Each row has a class, written after it, and each block has its own classes.
[ -9  -2 -27 -32 -46  24  -4 -35 -62   3 -13  17  19  11 -28 -47 -40   3
 -20  -1 -33   3  -1   3  13  58 -27   0  -9  15   3 -11] => Vuger
[ 52 -12 -30   9  23  -8  59  -4  33  12 -18 -23  -5  -1  20  27  52 -12
   3  18  24 -42  22  18  41 -55  15   3  13  41  -1  30] => vaga
[-17 -12  11  -5  11  -9  51   5 -27  13  96  18  33  19  42  26 -10 -28
   7  31 -18  -4  39  75  -5 -26 -28  23 -35 -60  18   0] => fep
[  6   7   1 -21  38  18 -11 -25  19  64 -35 -75   7  -1  13  16   8 -11
 -14  21  34  15 -30 -20  -4 -20  22   5  30  23   4  30] => vaga
[-62  33  71  -9   5   7 -35 -18 -21  62 -11 -19  10 -48  16  -2 -43 -10
  -4 -11 -82  39 -20   7 -62  20  -5 -35  -1 -64  10 -23] => Zufel
[-26  51  32 -42  72  10 -10  22  36  83  13 -66  15 -23  83  86   3 -41
  -9  31  -2  38 -19  14  21 -85  21 -24  40 -89  26  36] => gozib
[-44  58  81  33   6  12 -77  18 -19  22  33 -39  -7 -24 -20   0 -27  25
  21  -7 -47  73   5 -24 -28   1   7 -33 -14 -89   2 -19] => Vuger
[-10  -9   1 -50  32 -17  41  28  11  57  47  18  51   4 102  89  13 -86
 -44  16  21  16  -3  63  16 -54 -23 -34  25 -92  35   9] => fub
[-42  45  28 -11 -12   7 -61 -37 -31  48  -9 -35  17  -5 -15 -26 -43  14
 -20   1 -39  64 -23   3 -19  19  -4  -8   0 -30  -7  24] => Seges
[ 74   6   3  42  -2  -6 -21  -2   7  21 -67   7 -27 -12 -69  40  67   5
  -4 -31   0  -7 -12 -13  22 -16   0 -52  49  45 -42  20] => Zufel
[-17  -3  -3 -10   2  23  37 -19 -54  12  67  -6  23  17  12  -5 -28 -28
 -13  30  10  34   6  27  23  -3 -33  18 -25 -26  32 -13] => Seges
[-35  31  40   5 -21  24 -69   1 -40   9  -7 -22  -2 -33  -7 -21 -27  -3
  -5  32 -34  58 -22 -22  -9  10  20 -28  -2 -65   4 -13] => Zufel
[ -3 -51 -42 -58 -23  10  65  -7 -27  -5  42  39  49  26  46  -7 -11 -54
 -39  34   7 -25  16  56  19  31 -40  24 -16 -18  28 -21] => Vuger
[-30 -35   6 -14 -18  -5 -11 -45 -45  -9  42   5  33  10   4 -51  -8  -4
 -23  47 -15   4   2  56 -48  62  -7  42 -21  -3   6   2] => vaga
[ 65 -18 -43  27 -22  -9  63  35  26 -77 -21  56 -26 -10  -9   1  42  -1
  38 -18  14 -64  30 -15  72 -20  -4 -22   8  36 -10 -17] => Vuger
[  54   24  -10    9   -7   35  -60  -22   -5   36 -112  -31  -22    3
  -68    8   22   14  -13  -47   24   24  -46  -84   26    2   15  -57
   49   65  -32    6] => fub
[  2 -21 -47  -9 -43  31  57 -61 -32 -23 -40   9   9  13 -35 -79 -15  30
   3  15   3 -38   4  -1  16  40 -22  49 -42  88  11  -9] => Seges
[  6  48  21 -13  24   5 -38  11   7  74 -24 -42   6  -6  29  61  -6 -29
 -24 -10  -3  50 -20 -21  28 -56  14 -58  38 -54   0  25] => fub
[  8  53  54  21  28 -42 -41  38  23  66  -6   5   4 -37  24  89  27 -44
 -13 -55 -64  49   3  11  -2 -65   7 -99  48 -94 -14   9] => fub
[ 50 -13  -9  -7  14  17   1  12  -2  12 -51  11 -23 -18 -15  26  15 -45
  -3 -18  28   3 -47 -50  24  -1   0 -59  61  32  -5 -23] => Zufel
[ 15  20  31 -22  70  20 -11   9  22  94 -12 -58   6 -18  38  71  22 -39
  -4   5  18  25 -34 -13  -1 -46  11 -36  64 -29   7  25] => Nuza
[ 69 -43 -27  14  23  -8  36   9  45  -5 -10  14 -10  23 -17  30  72   5
  22  12  71 -51  -6  18   9   2  -5  22  37  77 -17  32] => Nuza
[-12  23  17  10   5 -10 -20  47  32  24  24 -22   2 -12  45  49  11  -6
 -14  33   5  34  14  38  23 -52  16 -12  -8 -76  10  29] => Zufel
[-28  37  76 -11  42   7 -45  -6  10  93 -27 -45   7 -42  22  45  -8 -31
 -10  -4 -41  51 -42  -2 -47 -18   6 -53  38 -65   4   2] => Zufel
[ 18  65  24  56 -16 -30 -47  22  26 -10 -20   1 -19 -20 -26  13  28  50
  38 -23 -54   8  38   3  23 -62  27 -42  -4 -32 -46  41] => fep
[-15  42   0 -21  -3   9 -21   2 -22  37   6 -16  17   0  28  14 -36 -17
  -8   5 -30  28   3   2  29 -42   9 -29   7 -56  -4  24] => fep
[ 18 -48 -38 -32  -9  35  41 -47 -58  -5  31  26  22  39 -39 -10   8 -14
 -22  15  23 -16  -2  28  -3  59 -51  40 -10  63  16 -28] => gozib
[ 14  35  -4 -56  38  39 -57 -18 -14  86 -38 -58  10   7  -2  54   3 -39
 -43   3  25  55 -57 -33  26 -24  10 -39  72  -3  -4  33] => gozib
[ 65 -20 -27 -13  26 -15  59   1   7  39  -7  38  14  15  23  84  53 -73
 -35 -30  19 -25   0  38  46 -42 -26 -46  51   6  -5  16] => fub
[  7   2  39  16  26 -21 -35  -9  28   6  27  -4  13   5  -7  36  74   6
   3  38  -1   5   1  62 -38  -4   3  19  14 -25 -20  37] => gozib
[  8  19   0  -8  15  35 -10 -35   0  34 -59 -56  -4  -4 -18 -15   3   7
   1   9  24  23 -37 -46  13 -14  13  -2  15  37   2  10] => Seges
[ 58  -2 -27  15  26  22  45  21  -4   4  28 -17  -2  27   6  53  39 -25
  14  27  57  -9  16   0  67 -76  -2  -3   6   2   4  17] => fep
[-26  18 -29 -15 -32  21  -8  -6   3 -47 -19  -2 -10  -3  -8 -46 -34  48
  26  16 -12 -13   9 -26  26  18  10  21 -27  19   9 -12] => gozib
[-22  59  26  29  12 -20 -16  42  45 -14  15 -23 -19 -27  38  14 -10  16
  37   7  -8  33  10 -13  34 -68  28 -24  -5 -68   2  20] => Seges
[  8  -9 -47  -1 -48  25  17  11 -18 -37   4  17   1   7  -4 -34 -11  32
   2  10   4 -17  37  -2  51   8  -5   9 -32  26  12 -10] => Nuza
[-49  32  62 -28  27   4 -21  -7 -17  82   1 -25  18 -44  43  33 -34 -42
 -16   2 -62  44 -26  12 -40 -11  -4 -48  23 -84  18 -13] => Zufel
[ 31  43  -7  38 -35  -8 -13  10   2 -11 -47  17 -21 -16 -29   8  13  30
  14 -41 -39  -3  29 -25  48 -34   5 -53  -2  -1 -21   2] => fub
[ 15  -3  -3  35 -38  -4 -27   6  11 -33 -10  24  -7  -1 -41 -26  34  59
  14 -13 -14 -12  32  12  -7  24  -1   0 -20  30 -20   1] => Nuza
[ 36 -26 -17 -59  49  40  35 -50 -20  80 -41 -37  26  15  12  27  23 -81
 -42  13  59  14 -70 -16   6  -7 -16 -12  64  48  13   7] => Seges
[-54  61  68  17   3 -15 -93  -7   1  65  22 -47   7 -13  -9   6 -25  54
   4  -3 -62  55   6  28 -57  14  11  -7   1 -63 -17  41] => Nuza
[  0 -20  37  -7  26  22  -9 -20 -47  58  34 -11  14   4 -19  31   1 -43
 -29   8   5  38 -30  22 -39  34 -35 -11  20 -11  11 -20] => Zufel
[-15  30  45  14   2 -18 -47  20   9  -6 -12  26  -4 -36   3  -4 -13 -13
  28 -42 -56  23 -12 -27 -32  -9  15 -62  21 -47 -20 -24] => fep
[ 57 -34 -47 -21  25  -9 114  -4  25  -1   4  39  14   4  36  62  71 -42
  -1  14  10 -77  30  65  57 -54 -22   7  17  29  13  11] => gozib
[ 34  -2 -42 -31  15  19  72  -8  10   5 -15  -1   5  -2  28  37  32 -20
   3  18  14 -43  15  12  67 -54  -5  -1  13  23  18   6] => gozib
[-13 -30 -32  -8 -69   7   2 -34 -18 -47  -5  33  27  29 -27 -80 -18  50
   1  17 -15 -27  30  31 -20  55 -14  49 -65  46 -12  -8] => fep
[ 27  -9   0   0   7  -9  16  16  20  -7 -32  34  -6 -15  12  25  18 -32
   8 -42   5 -15 -19 -21   6  -2  -6 -48  34   5  -4 -28] => fub
[ 50 -29  -4  26   8   5  51 -17 -44 -12  24  54  -1   3 -43  14  48 -46
  -8 -38   1  -7   2  20  14   8 -46 -29  19  28  -5 -36] => Seges
[ 39 -36 -88 -31 -41  41  46 -38 -36   4 -20  -7  11  51 -33 -35  -8  27
 -14  37  51 -46   8   7  55  34 -16  55  -8 101   6  27] => Nuza
[-27  50  75  40   0   0 -98 -17  -3   6 -13 -37  -3 -28 -38 -29  16  29
  13   9 -32  69 -24 -20 -42   5  24 -24   4 -45 -27  12] => Seges
[ 24 -17 -40  10 -15  -1  69   1  -8 -34  49  11  16  28  32  -5  37 -12
  -2  80  39 -24  35  62  61 -46  -3  48 -33 -11  18  34] => Seges
[ 16   9  -5 -24  33   0 -13  30  34  28   9  -9  13   1  42  72  43 -37
 -32  12  21  22  -5  27  33 -51   5 -25  33 -44   7  23] => gozib
[ 23 -17   4  20 -10 -38  17  20  33  -9  10  49  16   3  19  37  51 -11
 -11 -17 -10 -14  31  55  -9 -12 -20 -18 -10 -18  -8   4] => fub
[ 77 -54 -35  -4  31 -29  73  12  40 -15   1  57  10  21  17  50  73 -54
  10  -4  47 -67   0  40  17 -29 -14  -4  44  43 -21  16] => fep
[ 38   9 -12  43 -27 -45  61   3  -5 -31  26  74   3 -14  -7  13  47  -5
   7 -31 -61 -36  61  77  45 -39 -29 -33  -9 -11 -19  13] => Seges
[-73  28  54  31 -56 -27 -59  -2  13 -35  26  12  12 -11 -17 -60 -26  84
  23   7 -76  19  44  50 -55  48   5  28 -74 -59 -10   1] => Vuger
[ 24 -20 -10 -26  48  20  64  -9 -34  53  73 -17  30  28  40  60  17 -86
 -38  33  54  28 -15  45  37 -38 -35   2  24 -26  34   4] => Seges
[-61  19  62  17  10 -35  20  -2  36  43  57 -26  19 -16  51  21  -8  32
  18  49 -53  -9  38 109 -58 -12  -3  51 -50 -73   9  41] => Zufel
[ 78 -40 -18  24   9  -4  31 -23  -6 -21  -9  32   3  17 -38  12  96 -34
 -12  14  44 -21 -11  28  21  -8 -13  -3  32  52 -23  14] => Seges
[ 16 -40 -32 -14 -37  35  55 -28 -67 -27  22  40  14  23 -41 -37 -14 -10
  -3   1   4 -21  14   8  23  51 -44  13 -25  38  20 -49] => Vuger
[ 25  -3 -57  -5 -41  25  29   2 -10 -70 -37  26 -15   3 -12 -56 -29  22
  37   5  17 -35  11 -59  65  -9  13  -2 -19  51  -3 -21] => fep
[ -5   5 -18 -28 -14  22 -37  -9   2   0 -20 -13  13   9  -9  -5   6  17
 -20  16   7  24  -4  -3  12  10   1   4  -4   8   2   4] => gozib
[-11  24  22  13 -12 -17 -30 -39 -16  28   1  -1  13   4 -32 -15   6  17
 -14  -7 -35  28  -2  40 -25  18 -13   1  -1  -3 -21  30] => Seges

A new block, with new classes.
[  9  16  22  -6 -16  21 -12 -32   3   8  17   9 -31  -5  29 -12  14 -36
   3 -13   7  23  -2  24  10  13 -20  28 -21 -21  -7  50] => lon
[ -7 -26  19  -4  15  19  22  15  43  -9 -32  24 -37 -19 -20  16  22  39
   7 -13  12  40 -12   0  49  -6 -45  19  -9  22  -9 -25] => gagu
[  5  26  20  -4 -16  18  -8 -44  -1  -3  18  15 -19  -7  26 -10  13 -36
   1 -14   5  27   1  20  10   7 -33  35 -21 -15   0  45] => kemum
[ -8 -21  16  -2   7  32  23   2  32 -36 -32  30 -32 -21   1  19   2  24
 -26 -23  28  22 -21  -3  30 -22 -58  -1  13   7 -14 -40] => Mumi
[-15 -30  18  -5   9  20  31   5  45  -8 -32  32 -29 -25 -19  26  20  38
 -32   6  20  26 -21   2  38  -5 -61  12  12  34  -8 -46] => Dus
[ -8  28  -5  30 -38 -28  47 -62 -43  -9  51   2 -76   6  42  22  20 -33
  12   4  26   5 -12  47   1   2 -46 -12 -13   0 -42   6] => kemum
[ -4   1  29  -4  -6  26  23  -6  37 -19 -24  38 -60 -28  13  23  12  17
 -33 -25  29  38 -15  -4  27 -17 -57   6   1   3   0 -36] => lofu
[  25   37    8   -5   -3   21    5  -66  -38  -24   27    3 -105  -34
   40   41   29  -13   25   13   31   24  -26   27   -3  -15  -12  -20
  -11    9  -23  -29] => lomak
[  3  29  19   1 -20  19 -13 -32  -3   6  18  19 -16   6  15 -17  15 -37
 -13  -6  10  22   2  16  -2   9 -35  26 -16 -18  -3  52] => dop
[-12 -25  23  -1   9  31  30  12  40 -13 -34  25 -11 -20 -13  15   8  38
 -20  -8  20  19 -13  18  42 -14 -35  10  -2  11 -13 -32] => Mazet
[ -3 -25  28  -6  -2  26  18 -24  45 -23 -28  30  -1 -22   1  24  17  34
  -6 -27  30  29 -18   4  25 -22 -67  14   0  14 -20 -40] => muva
[ 13  23  24  -5 -12  20 -13 -32   4   7  17  13 -17   4  18 -13  17 -38
  11 -15   7  23   3  21  -1  19 -29  34 -21 -18 -10  46] => gagu
[-11 -40  15  -9   5  22  29  -3  47 -24 -35  31 -39 -26 -13  19  19  51
 -21 -28  20  38 -17  -6  49 -13 -57  14   9   9  -6 -26] => Mumi
[ -8 -20  31  -5  -1  18  35  -1  38   2 -31  18 -46 -27 -17  37  20  42
  -5 -24  11  30  -7   3  51 -10 -61  33 -13   4 -16 -23] => gagu
[ 13  -7   8  -4   8   6   6 -59 -25 -29  34  -5 -61 -28  14  38  24   4
  47  -1 -13   5 -22  60  22  15 -20  11 -23  17 -46   2] => lon
[ 15  13  24  14  -5   0  29 -67 -31 -10  24  -6 -82 -16  15  61  25 -23
  -2  16  23  23 -23  40   3   3 -20   7  15  27 -43 -27] => lofu
[  6  23  19  -5 -22  22  -6 -31   3   3  14  18 -26   6  16 -16  16 -36
  -6 -14   8  31   1  17   4   6 -34  27 -15 -17  -3  43] => dop
[  0  12  18  -8  -9  21  -7 -20   4  -9  18  11 -23   6  16  -9  13 -30
  -9  -8   6  27  -7  22   9  18 -34  25 -21 -10   0  45] => Mumi
[-18 -35   4   4   7  -9  24  -5  45 -16 -16  32 -12 -11  -1  14  12  41
  -6 -14  16  21 -14  -6  39 -17 -79   9  -2  13 -12 -25] => kemum
[ -5 -27  14  -8   8  19  26  15  37 -10 -21  28 -12 -20  -9  15  14  37
  -2  -3   3  38 -10  19  19  -2 -22  14  14  27  16 -42] => Mazet
[  7  12  -9  20 -23 -13  20 -55 -37 -22  25   6 -52 -24  34  53  -6 -20
   6 -20  21   1 -14  42   7 -19 -15   4   5  22 -38 -31] => Von
[-14  -9  27  28 -23  -2  46 -55 -14 -14  18  -4 -43 -16 -26  68  28  33
   8  43 -16   8  -6  66  35   1 -53  29  -2  10 -43  -2] => funat
[-14 -14  19  -9  -4  30  21   2  37 -10 -16  33 -23 -20  -5  15  19  26
 -32 -13  22  31  -5  -8  34  -5 -39   3  15  14  -8 -20] => Von
[  9  26  22   2 -16  18 -13 -33   0   8  11   9 -19  -4  22  -6  11 -39
  -1  -4   7  22  -3  26   8  10 -31  30 -16 -12   5  45] => lomak
[ -8 -35  41   1   8  31  13 -12  45 -16 -26  34  13 -26  -1  16  13  24
 -32 -10  14  28  -7  16  31 -19 -80  13  21  13  -8 -29] => Von
[ -3  -8  13   4   2   7  27  23  36   7 -38  10 -50 -16   4  19  -3  10
   2 -32  19   7  -2   2  34 -15 -46   4  -6  16 -25 -38] => gagu
[  2   4  15  -1 -16  13  63 -55  -2  -9  16  -5 -99 -29  10  52  26  -9
   7 -11  -3   6  -7  39  17   1 -27  13  16  -3 -48 -25] => kemum
[  2  -6  -2   1  -2  11  -1 -14  40 -19 -24  32 -47 -17  30  14  -2   4
  -5 -35  28  29 -10   4  16 -19 -31   5  -1  14  -9 -40] => lofu
[-16  31 -19  21 -24 -13  24 -34 -11  -4  11  -6 -80  -6  29  46  -9 -29
   9 -16  23 -20 -16  47  -6 -17 -15   1 -12  28 -70 -44] => Mazet
[  3 -32  32 -15  -6  13  37   3  47 -16 -15  24 -30 -21 -10   3  23  30
 -15 -23  32  36 -26   2  37 -10 -43   0  19  26  -3 -38] => muva
[ 10  18  23   1 -14  21  -9 -42   1   8  10  13 -23   1  28 -12  19 -39
 -14 -10   8  28  -1  18   5  15 -30  25 -20 -14  -7  41] => lofu
[ 10  -4  26 -17   8  24   8 -29  47 -10 -19  36 -36 -39 -11  20  24  10
 -11 -19  28  47 -37  14  33 -22 -47  12   9  24 -13 -48] => Dus
[  7  15   0   8 -18 -10  26 -34 -35 -21  38  -1 -93  -7  19  45  11 -18
  26   0   9  -5  -8  29  11  -1 -31   5  -6   8 -48  -3] => dop
[-26 -26  -7  18   9 -13  26  28  51 -13 -34  18  -6   8  -4  16  -2  31
 -10 -17  16  23  -1   9  17   1 -36   1   2  19  16 -26] => lomak
[ -7 -15  14  -5   6  11  29   2  41 -25  -9  28 -18   1  -1  38  -4  17
   0 -16  26  17 -12  18  29  -8 -72  13 -14  -2 -14 -12] => Mumi
[  8  18  19   3 -16  17  -7 -31  -1   8  11  12 -15  10  37 -15  15 -44
 -15 -18  10  28   3  14   2  22 -28  23 -23 -17  -3  43] => lofu
[ -6 -36  26   3  13  23  26  -2  43  -2 -31  23  -9 -20  -9   0  33  41
 -37  13  13  35 -16   5  39 -13 -49  -2   7   5  -2 -26] => funat
[  0  11   8  13 -18  -5  48 -50 -38 -20  33   6 -91 -16  11  35  33  -8
  15  -7  18 -11  -7  13   8  28 -37  18   6   2 -60  16] => gagu
[ -7 -21  11 -16  -6  27  24  25  36 -22 -25  15 -51 -19   1   9  -4  39
  -5 -35  21  16   4  14  52   5  -8   5   0   7   9 -14] => Mumi
[ -3 -44  30  -7   2  28  34   3  60 -14 -24  24 -24 -18 -10  38  15  41
 -32  -5  16  27  -5   4  32  -5 -48  22  14  10 -11 -29] => muva
[  1  -8  20  -3  -7  24  33   9  41  -4 -35  26 -41 -32  13  21   1  13
 -47 -32  20  18 -17   1  49 -23 -52   9  -5   0 -12 -36] => funat
[  -2   29   18   -8  -17   26    0  -45  -25  -38   48   19 -100  -14
   -8   60   30    4   26   48    8   30  -20   22   11    5  -41   15
   14   28  -37   -3] => Mumi
[-19 -23  23  -8  14  26  30   4  38 -33 -26  21 -36 -25 -15  37   6  43
 -11 -12  29  15 -10  21  34   1 -33  17  13  18  -1 -29] => Mumi
[ 10 -18  22 -10  -3  23  32   1  33  -2 -18  23 -44 -14  -3  31  11  21
 -21 -19   0  23  -9  -7  23  -9 -72  11  -4  -4 -18 -35] => gagu
[ 10  22   1  20  -1  -7  27 -47 -43 -15  21  -2 -74 -17  29  35  28 -17
  52  13  13  24 -14  35   6 -16 -43 -15 -26   5 -36  -1] => Mumi
[  3  16  19  -4 -19  25  -3 -33  -3   3  12  14 -22  -7  28 -19  19 -23
   4 -10  14  27   0  26   8  18 -10  25 -20 -21   9  48] => lon
[ -6 -18  17  -4  -9  19  29 -11  33 -13 -32  35 -11 -26   8  30   4  34
 -13 -44  25  27 -14  -3  35 -14 -58  21  -1  -2  -3 -29] => lon
[  7  52  11  10 -17  17  32 -28 -40  -7  28  18 -56 -37  25  55  27  -3
  49  19  22   5  -5  34   5   2 -15  -8 -21  17 -27 -10] => muva
[ 23  22   9  14 -22 -11  31 -64 -34 -31  39   4 -71 -23   0  53  10 -10
  37  11  29 -13 -15  32   7  -9 -17   0   6  14 -57   3] => muva
[  9  17  26  -3 -15  18  -6 -33   3   1  10   6 -24  -3  17 -10  15 -37
   5 -10   2  27  -4  26  12  13 -37  37 -18 -10   7  48] => lomak
[  9  20  15   5 -21  -5  23 -34 -46 -29  37  12 -84 -17  21  38  14  -5
  16   2  34  12 -20  17  17 -13 -36   1   2  10 -25 -14] => dop
[ 10  28  20 -10 -28  21  -3 -28  -5   3  17  15 -32   4  29 -20  12 -40
  -1 -27  12  24  10  16   1  13 -26  26 -16 -24   4  49] => dop
[  9  26   2  -1   5  13 -22 -71 -31 -28  46  -1 -55 -12  37  43  21 -11
  58  14   8  -3  -4  55 -11  21  -3   1 -27   3 -51  15] => lon
[  5  -9   5   1 -22  11  45  -2  31  -5 -31  27 -40 -22  17  19   6   5
  -8 -52  37  30 -18  -6  42 -22 -48   6  -3  22 -24 -39] => muva
[ -6 -20  16  -6   6  17  28 -14  41 -18 -32  23 -56 -17   3  31  22  23
 -13 -18  39  46 -15   5  41  -9 -55  12  -7  27 -20 -40] => Dus
[ 13  29  23  -2 -19  23  -5 -34  -4  -3  11  13 -21   1  23 -11   9 -37
   2 -10  20  21   0  22   9  12 -27  23 -18 -20   6  52] => lomak
[ -7   1 -12  43  -8 -26  31 -56  -9 -22   9 -10 -63   7 -13  50   7 -13
  15  17 -16  11  -9  55 -12 -16 -51 -12   3  19 -61 -17] => Mumi
[-11 -15  17   3  -2  17  13  -3  44 -18 -28  21 -36 -26   4  27   0  18
  -9 -26  -5  25   8  24  41 -21 -66  12 -19  12 -19 -13] => Von
[  5  17  21  -8 -11  24 -13 -31   3   7  13   9 -15  -2  31 -18  14 -33
  -1 -13  13  20   0  23   1  18 -13  24 -24 -25   4  50] => lon
[  4  24  22  -3 -16  22 -10 -31   5  -3  11  17 -24  -5  23  -7  11 -34
   4 -15  10  26   0  26   6   6 -41  28 -18 -20  -2  47] => Mumi
[ 15  28  23   1 -16  15  -8 -35  -8  -1  12   8 -25   0  29 -15   9 -48
  -4 -11  15  21  -3  17   3   8 -36  26 -21 -21   7  55] => lomak
[  1 -37  20 -10   6  27  24 -12  49 -23 -17  35 -30 -18  14  21   8  13
 -41 -28   8  30 -13   0  40  -3 -82  22  12   9 -17 -25] => kemum
[  5  24  16  -1 -16  20 -12 -28  -4  -2  13  12 -20   4  25 -10   9 -40
   7 -12   8  23   0  19   6   7 -40  26 -22 -17  -8  50] => Mumi
[  1 -31  13  -1   5  18  15  -8  42  -4 -25  17 -36 -15  -8  22  17  26
 -20   1   1  29  -6  15  34  -5 -49   6   1  17 -21 -30] => Dus
[  7  20  19   4 -16  17 -12 -44   6   4  10  17 -24   2  29 -10  16 -42
  -8 -10   7  32  -1  21   0  11 -36  30 -22 -12  -6  40] => lofu
[  0  23 -11  36 -20  -4  46 -49 -54 -24   3   4 -70 -18  16  48   9  -1
  37   5  14   2  -3  40  18 -11 -45 -16 -15  21 -48  -9] => Mumi
[   7   40   -7   29  -37  -33   44  -78  -55  -11   30   -6 -114  -26
   34   31   18  -31   17  -24   30  -13  -10   35    1    5  -10   -8
   -7    8  -55    7] => lofu
[ 26  28  -4   4  -1  -3  22 -48 -49 -35  24  -4 -56  -4  45  37  -2 -17
  32 -16  18  -6  -2  43  -7   4 -46 -35 -50   0 -31   2] => Mumi
[ 13  28  25  -3 -20  19  -8 -31   3  -1  20  10 -15  -5  21 -10  16 -40
  -3 -10   7  23   2  17  -6  12 -19  25 -26 -16  -3  52] => muva
[ -9 -31  20  -2   7  11  34  10  48 -10 -26  26 -41 -22  11  21   8  24
 -22 -22  14  24 -10  14  25   0 -64   9   3  13   1 -29] => lon
[  2  15  24  -9 -15  22 -11 -35   5   0  17  14 -18   1  10 -15  17 -22
 -10  -6   3  23   5  27  -3  13 -26  33 -16 -20   8  48] => dop
[ 11  26  25  -1 -19  28 -11 -30  -6   8  16  12 -21   3  19 -15  13 -45
 -14  -9   6  24   1  23   8   7 -29  25 -16 -20  -9  48] => dop
[-11 -16  23   6   5  15  24  16  44 -11 -30  19 -40   0  -5  13  16  22
  -4 -25  27  43  -5   5  42  -5 -45   5  -7  11 -20 -26] => gagu
[  7   8  21   5   9  20   2 -48  -9 -28  13  -5 -91 -36   3  51  22 -12
  -3   7 -16  20 -15  48   6   4 -15  20   5  34 -56 -19] => Mazet
[  4  23  18  -3 -12  25 -15 -32  -5  -6  11  14 -12   0  19 -17  13 -30
  -5 -10  16  23  -3  16   8  11 -30  18 -20 -17  -3  52] => Mumi
